Here is a tiny trained network, its code and every weight. The questions are about switching its units off for an input and a class, where a switched-off unit gives its printed mean instead of its output.

import numpy as np


def w(rows, s, z=0):
    codes = np.array(rows[::2]) - 128.0
    scale = np.full(codes.shape[1], s)
    scale[-1] = z or s
    return codes * scale


def f(y):
    return y / 2 * (1 + np.tanh(0.7978845608 * (y + 0.044715 * y**3)))


def log_softmax(a):
    a = a - a.max(-1, keepdims=True)
    return a - np.log(np.exp(a).sum(-1, keepdims=True))


def net(x, mask):
    res = np.array(x, float).reshape(1, 7) / 4 @ E
    y = f(res @ A[0][:, :-1].T + A[0][:, -1])
    res = res + np.where(mask, y, B[0][:, -1]) @ B[0][:, :-1]
    return log_softmax(res[-1] @ U[:, :-1].T + U[:, -1])


A, B = {}, {}
E = w([
[147,158,150,62,173,161,110,46,127,102,164],'x0',
[75,167,253,157,143,70,97,137,91,95,106],'x1',
[216,179,157,106,59,174,91,183,143,85,113],'x2',
[71,104,159,73,52,160,199,138,110,111,179],'x3',
[132,94,123,199,134,188,149,95,99,55,98],'x4',
[120,128,124,124,127,132,123,126,131,127,122],'x5',
[133,68,166,94,207,185,119,209,118,144,127],'x6',
],0.013)
A[0] = w([
[156,101,30,107,129,175,166,137,204,138,150,48],'neuron 1',
[133,83,120,205,131,215,155,109,69,28,95,89],'neuron 2',
[129,147,136,62,108,70,96,178,173,204,166,54],'neuron 3',
[70,84,89,130,157,97,172,102,100,181,141,39],'neuron 4',
[161,122,142,118,134,110,146,111,122,139,113,73],'neuron 5',
[79,166,231,149,127,89,110,145,73,111,119,34],'neuron 6',
[124,109,124,164,130,147,137,98,131,72,106,71],'neuron 7',
[214,196,148,97,48,183,119,194,175,104,108,68],'neuron 8',
[191,134,138,128,96,134,74,156,125,103,113,60],'neuron 9',
[120,107,144,165,134,173,134,111,133,106,133,47],'neuron 10',
[81,101,142,55,43,166,208,130,120,105,200,57],'neuron 11',
[106,177,129,74,130,90,111,164,181,198,185,55],'neuron 12',
[140,33,165,94,229,204,121,225,119,149,126,48],'neuron 13',
[168,142,146,50,198,164,96,30,145,100,192,46],'neuron 14',
[115,65,88,211,72,77,146,251,150,171,86,69],'neuron 15',
[53,91,97,143,201,87,173,71,145,198,136,57],'neuron 16',
[123,187,73,166,44,74,145,41,159,110,124,52],'neuron 17',
[97,126,181,148,129,116,99,134,122,116,129,2],'neuron 18',
[81,127,165,108,72,147,187,155,142,107,170,50],'neuron 19',
[192,174,75,178,212,97,43,122,190,141,74,32],'neuron 20',
[182,75,6,108,101,185,157,110,164,180,159,49],'neuron 21',
],0.011,0.0088)
B[0] = w([
[104,168,206,135,160,79,94,109,150,133,76,214],'neuron 1',
[154,126,42,24,158,27,131,198,181,163,144,247],'neuron 2',
[158,113,72,52,142,74,149,160,175,150,155,210],'neuron 3',
[102,109,112,151,176,153,74,140,130,53,172,197],'neuron 4',
[117,118,135,106,125,138,131,141,125,131,132,120],'neuron 5',
[96,166,203,129,168,81,73,91,183,124,51,216],'neuron 6',
[118,121,107,68,119,91,127,163,149,149,148,164],'neuron 7',
[55,81,93,199,210,148,81,117,132,23,210,250],'neuron 8',
[66,92,113,159,149,129,113,104,116,90,155,177],'neuron 9',
[150,118,93,105,137,115,105,150,133,145,127,145],'neuron 10',
[181,41,127,174,126,145,147,126,59,192,66,242],'neuron 11',
[156,133,53,77,148,75,137,184,164,145,118,204],'neuron 12',
[154,192,130,198,13,162,80,86,173,191,218,242],'neuron 13',
[95,197,120,68,78,188,255,114,54,70,93,218],'neuron 14',
[119,199,125,44,92,189,251,71,56,65,96,252],'neuron 15',
[108,82,106,182,169,161,91,141,119,44,192,236],'neuron 16',
[154,178,140,162,34,190,82,135,179,197,218,254],'neuron 17',
[117,155,164,139,124,90,149,110,147,130,98,146],'neuron 18',
[180,68,126,158,137,163,111,122,87,163,71,187],'neuron 19',
[181,11,138,160,126,168,156,148,48,211,55,244],'neuron 20',
[94,172,234,135,169,55,95,131,167,120,63,249],'neuron 21',
],0.01,0.014)
U = w([
[101,162,244,139,163,66,97,111,170,125,63,253],'0',
[93,57,84,177,179,160,97,121,129,28,196,17],'1',
[167,1,122,162,120,169,142,125,73,220,60,47],'2',
[145,187,124,169,19,173,99,106,180,208,213,14],'3',
[145,110,15,33,146,50,142,164,183,161,145,148],'4',
[110,196,113,67,93,195,226,97,81,67,98,221],'5',
],0.0095,0.0016)

Each question gives the input, the list of numbers given to net, and the class t.
The units are the neurons (one row each of A and B). Each row of codes is followed by its name. A weight is (code - 128) times the scale printed after its matrix; where a second scale follows, it is the last column's (A, B and U).
mask holds one flag per neuron, in row order. A switched-off neuron (its flag False) gives its mean, the last column of its row in B, instead of its output. The means were averaged over made-up inputs and are rounded, as every weight is.
A unit's drop is (log p(t) with every unit on - log p(t) with that unit switched off) / (log p(t) with every unit on - log p(t) with every unit switched off).
The circuit of an input: a set's keep is (log p(t) with only the set's units on - log p(t) with every unit switched off) / (log p(t) with every unit on - log p(t) with every unit switched off). Starting from the 12 units with the biggest drops (on a tie, the unit counted first), units are removed one at a time, each time the one whose removal leaves the highest keep (on an exact tie, the one counted first), for as long as the keep stays at least 0.8.
circuit, biggest first: the units of the circuit, biggest drop first
unit that matters most: the unit with the biggest drop
top k neurons: the k neurons with the biggest drops, biggest first
drop when u is switched off: that unit's drop, to one decimal
input [-8,-4,-6,5,-5,4,-4], class 5: circuit, biggest first -> neuron 15
input [-3,-2,-4,-7,7,4,-7], class 2: top 2 neurons -> neuron 20; neuron 13
input [-4,7,-1,0,-8,8,-6], class 4: top 2 neurons -> neuron 3; neuron 12
input [-7,6,8,-3,6,-5,6], class 1: top 3 neurons -> neuron 8; neuron 9; neuron 21
input [-3,6,4,-8,-3,-8,6], class 2: top 2 neurons -> neuron 20; neuron 21
input [-2,1,1,-4,-3,4,0], class 2: top 2 neurons -> neuron 2; neuron 20
input [2,3,0,-7,-6,-1,-8], class 3: top 3 neurons -> neuron 17; neuron 11; neuron 19
input [-1,-6,-3,-6,-1,-8,-2], class 0: top 3 neurons -> neuron 21; neuron 1; neuron 11
input [-5,4,6,8,1,-8,5], class 2: top 2 neurons -> neuron 11; neuron 19
input [5,5,-5,-2,6,8,-5], class 4: top 4 neurons -> neuron 2; neuron 13; neuron 8; neuron 21
input [8,5,0,-2,-5,8,-8], class 3: top 2 neurons -> neuron 17; neuron 15
input [1,-6,4,1,7,4,1], class 4: top 3 neurons -> neuron 2; neuron 6; neuron 7
input [-5,-7,-8,0,3,-2,8], class 1: top 4 neurons -> neuron 16; neuron 4; neuron 17; neuron 6
input [4,-1,2,6,2,2,-7], class 3: top 2 neurons -> neuron 17; neuron 20
input [-5,-2,-5,5,8,-8,-8], class 3: circuit, biggest first -> neuron 17
input [8,5,4,2,-8,8,-5], class 4: top 3 neurons -> neuron 12; neuron 3; neuron 15
input [4,1,-2,6,-6,-2,7], class 3: top 2 neurons -> neuron 13; neuron 20
input [-3,2,-6,-4,2,4,-4], class 1: drop when neuron 16 is switched off -> 0.4
input [0,3,-2,-4,6,-6,-5], class 4: drop when neuron 19 is switched off -> 0.0
input [-6,4,8,-1,-8,-5,-6], class 1: drop when neuron 9 is switched off -> 0.3
input [0,1,-7,0,-4,5,-7], class 1: unit that matters most -> neuron 16
input [-8,0,7,7,-5,3,-3], class 5: drop when neuron 15 is switched off -> 5.7
